Here is a tiny trained network, its code and every weight. The questions are about switching its units off for an input and a class, where a switched-off unit gives its printed mean instead of its output.

import numpy as np


def w(rows, s, z=0):
    codes = np.array(rows[::2]) - 128.0
    scale = np.full(codes.shape[1], s)
    scale[-1] = z or s
    return codes * scale


def f(y):
    return y / 2 * (1 + np.tanh(0.7978845608 * (y + 0.044715 * y**3)))


def log_softmax(a):
    a = a - a.max(-1, keepdims=True)
    return a - np.log(np.exp(a).sum(-1, keepdims=True))


def net(x, mask):
    res = np.array(x, float).reshape(1, 4) / 4 @ E
    y = f(res @ A[0][:, :-1].T + A[0][:, -1])
    res = res + np.where(mask, y, B[0][:, -1]) @ B[0][:, :-1]
    return log_softmax(res[-1] @ U[:, :-1].T + U[:, -1])


A, B = {}, {}
E = w([
[111,118,204,76,3,130,143,136,97,83],'x0',
[128,128,127,127,128,127,128,128,128,128],'x1',
[144,128,16,86,85,127,140,143,129,58],'x2',
[119,108,91,61,73,124,59,112,141,234],'x3',
],0.0052)
A[0] = w([
[125,128,31,125,102,127,138,136,126,62,47],'n0',
[129,131,83,112,70,122,112,128,127,229,15],'n1',
[130,130,155,154,165,126,144,134,126,49,51],'n2',
[120,131,250,151,177,129,131,135,128,190,34],'n3',
[125,127,152,118,95,126,131,123,118,114,146],'n4',
[132,134,156,149,163,124,148,128,129,51,54],'n5',
[127,121,107,104,103,127,108,124,131,181,1],'n6',
[135,133,102,137,166,126,123,124,128,141,122],'n7',
[125,126,85,141,203,129,126,121,126,150,149],'n8',
[129,124,127,130,128,128,129,128,130,125,80],'n9',
[127,128,154,153,168,127,140,129,121,38,51],'n10',
[137,135,65,153,231,126,130,120,134,151,153],'n11',
[128,131,195,115,40,126,138,121,121,85,178],'n12',
[129,133,53,114,105,131,134,136,132,83,75],'n13',
[129,131,131,126,124,129,130,129,128,128,151],'n14',
[131,131,184,122,60,128,127,123,130,94,167],'n15',
],0.016,0.00096)
B[0] = w([
[153,128,140,142,140,114,119,30,124,67,212],'n0',
[119,136,136,112,126,147,136,121,129,239,207],'n1',
[121,131,123,108,123,140,124,123,130,213,202],'n2',
[160,128,125,137,133,111,118,6,123,49,254],'n3',
[125,125,123,141,131,128,129,155,133,112,157],'n4',
[120,131,128,107,119,140,123,124,130,209,199],'n5',
[127,135,121,116,127,138,135,119,128,180,165],'n6',
[123,124,130,130,120,123,132,159,122,109,160],'n7',
[120,124,131,135,124,126,132,193,129,89,206],'n8',
[128,127,134,127,132,128,127,129,124,130,125],'n9',
[121,132,125,107,117,142,127,123,132,221,208],'n10',
[112,123,125,134,117,125,136,215,128,75,251],'n11',
[116,123,117,143,137,125,135,210,131,79,240],'n12',
[142,127,150,143,139,117,119,62,124,86,189],'n13',
[125,129,125,129,131,126,127,129,128,127,130],'n14',
[120,126,120,135,133,122,130,195,129,90,207],'n15',
],0.024,0.0071)
U = w([
[98,113,109,150,127,115,148,232,131,85,254],'0',
[193,128,154,146,145,96,99,27,114,90,85],'1',
[111,145,125,79,116,172,131,127,138,247,47],'2',
],0.013,0.00083)

Each question gives the input, the list of numbers given to net, and the class t.
The units are the neurons (one row each of A and B). Each row of codes is followed by its name. A weight is (code - 128) times the scale printed after its matrix; where a second scale follows, it is the last column's (A, B and U).
mask holds one flag per neuron, in row order. A switched-off neuron (its flag False) gives its mean, the last column of its row in B, instead of its output. The means were averaged over made-up inputs and are rounded, as every weight is.
A unit's drop is (log p(t) with every unit on - log p(t) with that unit switched off) / (log p(t) with every unit on - log p(t) with every unit switched off).
The circuit of an input: a set's keep is (log p(t) with only the set's units on - log p(t) with every unit switched off) / (log p(t) with every unit on - log p(t) with every unit switched off). Starting from the 12 units with the biggest drops (on a tie, the unit counted first), units are removed one at a time, each time the one whose removal leaves the highest keep (on an exact tie, the one counted first), for as long as the keep stays at least 0.8.
circuit, biggest first: the units of the circuit, biggest drop first
most important unit: the unit with the biggest drop
top k neurons: the k neurons with the biggest drops, biggest first
drop of u: that unit's drop, to one decimal
input [-4,-1,0,7], class 2: most important unit : n1
input [1,-3,0,-2], class 2: top 2 neurons : [n11; n3]
input [-6,4,8,-3], class 1: top 3 neurons : [n0; n13; n12]
input [-3,-1,4,-2], class 1: top 2 neurons : [n0; n12]
input [6,-5,8,0], class 1: top 2 neurons : [n0; n13]
input [2,1,1,-3], class 2: circuit, biggest first : [n11; n3]
input [3,5,-4,1], class 1: top 3 neurons : [n11; n3; n8]
input [5,6,6,-2], class 1: top 3 neurons : [n0; n11; n13]
input [-8,-4,-5,8], class 0: top 3 neurons : [n11; n8; n10]
input [-5,-2,0,6], class 2: top 2 neurons : [n1; n12]
input [-4,-8,4,6], class 2: top 2 neurons : [n1; n3]
input [0,-6,7,-6], class 1: top 2 neurons : [n0; n13]
input [2,2,4,-6], class 2: top 2 neurons : [n3; n10]
input [-2,-5,-3,-2], class 1: circuit, biggest first : [n12]
input [1,-6,-6,-5], class 1: drop of n3 : 8.3
